Here is a tiny trained network, its code and every weight. The questions are about switching its units off for an input and a class, where a switched-off unit gives its printed mean instead of its output.

import numpy as np


def w(rows, s, z=0):
    codes = np.array(rows[::2]) - 128.0
    scale = np.full(codes.shape[1], s)
    scale[-1] = z or s
    return codes * scale


def f(y):
    return y / 2 * (1 + np.tanh(0.7978845608 * (y + 0.044715 * y**3)))


def log_softmax(a):
    a = a - a.max(-1, keepdims=True)
    return a - np.log(np.exp(a).sum(-1, keepdims=True))


def net(x, mask):
    res = np.array(x, float).reshape(1, 3) / 4 @ E
    y = f(res @ A[0][:, :-1].T + A[0][:, -1])
    res = res + np.where(mask, y, B[0][:, -1]) @ B[0][:, :-1]
    return log_softmax(res[-1] @ U[:, :-1].T + U[:, -1])


A, B = {}, {}
E = w([
[250,92,254],'x0',
[96,231,167],'x1',
[233,206,57],'x2',
],0.0078)
A[0] = w([
[130,132,131,79],'neuron 1',
[116,99,112,144],'neuron 2',
[86,85,89,177],'neuron 3',
[194,142,170,159],'neuron 4',
[130,103,159,119],'neuron 5',
[102,214,106,171],'neuron 6',
[98,86,96,190],'neuron 7',
[64,127,84,221],'neuron 8',
[63,133,85,218],'neuron 9',
[176,136,3,252],'neuron 10',
[146,81,143,149],'neuron 11',
[203,134,168,144],'neuron 12',
[111,83,94,148],'neuron 13',
[81,120,90,217],'neuron 14',
[119,87,193,43],'neuron 15',
[116,84,98,152],'neuron 16',
[135,91,115,94],'neuron 17',
[104,91,92,199],'neuron 18',
[98,223,120,154],'neuron 19',
[191,134,125,154],'neuron 20',
[216,130,178,120],'neuron 21',
],0.015,0.004)
B[0] = w([
[138,126,135,121],'neuron 1',
[131,135,158,142],'neuron 2',
[152,118,205,182],'neuron 3',
[137,63,109,205],'neuron 4',
[106,141,129,150],'neuron 5',
[211,183,131,204],'neuron 6',
[133,135,186,172],'neuron 7',
[126,111,218,211],'neuron 8',
[125,111,203,212],'neuron 9',
[121,255,58,247],'neuron 10',
[123,153,153,161],'neuron 11',
[121,52,113,208],'neuron 12',
[153,155,187,159],'neuron 13',
[132,124,194,192],'neuron 14',
[82,169,118,172],'neuron 15',
[147,148,166,155],'neuron 16',
[152,154,145,134],'neuron 17',
[138,148,181,171],'neuron 18',
[231,172,148,202],'neuron 19',
[102,114,99,178],'neuron 20',
[122,55,124,221],'neuron 21',
],0.012,0.011)
U = w([
[24,214,1,255],'0',
[193,95,48,203],'1',
[44,3,169,25],'2',
[180,228,149,93],'3',
],0.0085,0.0004)

Each question gives the input, the list of numbers given to net, and the class t.
The units are the neurons (one row each of A and B). Each row of codes is followed by its name. A weight is (code - 128) times the scale printed after its matrix; where a second scale follows, it is the last column's (A, B and U).
mask holds one flag per neuron, in row order. A switched-off neuron (its flag False) gives its mean, the last column of its row in B, instead of its output. The means were averaged over made-up inputs and are rounded, as every weight is.
A unit's drop is (log p(t) with every unit on - log p(t) with that unit switched off) / (log p(t) with every unit on - log p(t) with every unit switched off).
The circuit of an input: a set's keep is (log p(t) with only the set's units on - log p(t) with every unit switched off) / (log p(t) with every unit on - log p(t) with every unit switched off). Starting from the 12 units with the biggest drops (on a tie, the unit counted first), units are removed one at a time, each time the one whose removal leaves the highest keep (on an exact tie, the one counted first), for as long as the keep stays at least 0.8.
units of the circuit, in order: the units of the circuit, biggest drop first
k most important neurons: the k neurons with the biggest drops, biggest first
drop of u: that unit's drop, to one decimal
input [-6,-5,-3], class 3: 2 most important neurons	(neuron 21; neuron 12)
input [2,-3,1], class 2: units of the circuit, in order	(neuron 6)
input [-2,0,5], class 0: units of the circuit, in order	(neuron 10; neuron 3)
input [-1,-7,-4], class 3: 2 most important neurons	(neuron 21; neuron 12)
input [2,2,-4], class 2: 2 most important neurons	(neuron 10; neuron 6)
input [3,-6,1], class 2: 2 most important neurons	(neuron 6; neuron 19)
input [1,1,-4], class 2: 2 most important neurons	(neuron 10; neuron 6)
input [1,1,2], class 1: 2 most important neurons	(neuron 10; neuron 15)
input [3,3,-7], class 0: drop of neuron 9	0.3
input [-1,-1,4], class 0: drop of neuron 18	0.0
input [0,-6,7], class 0: drop of neuron 10	0.2
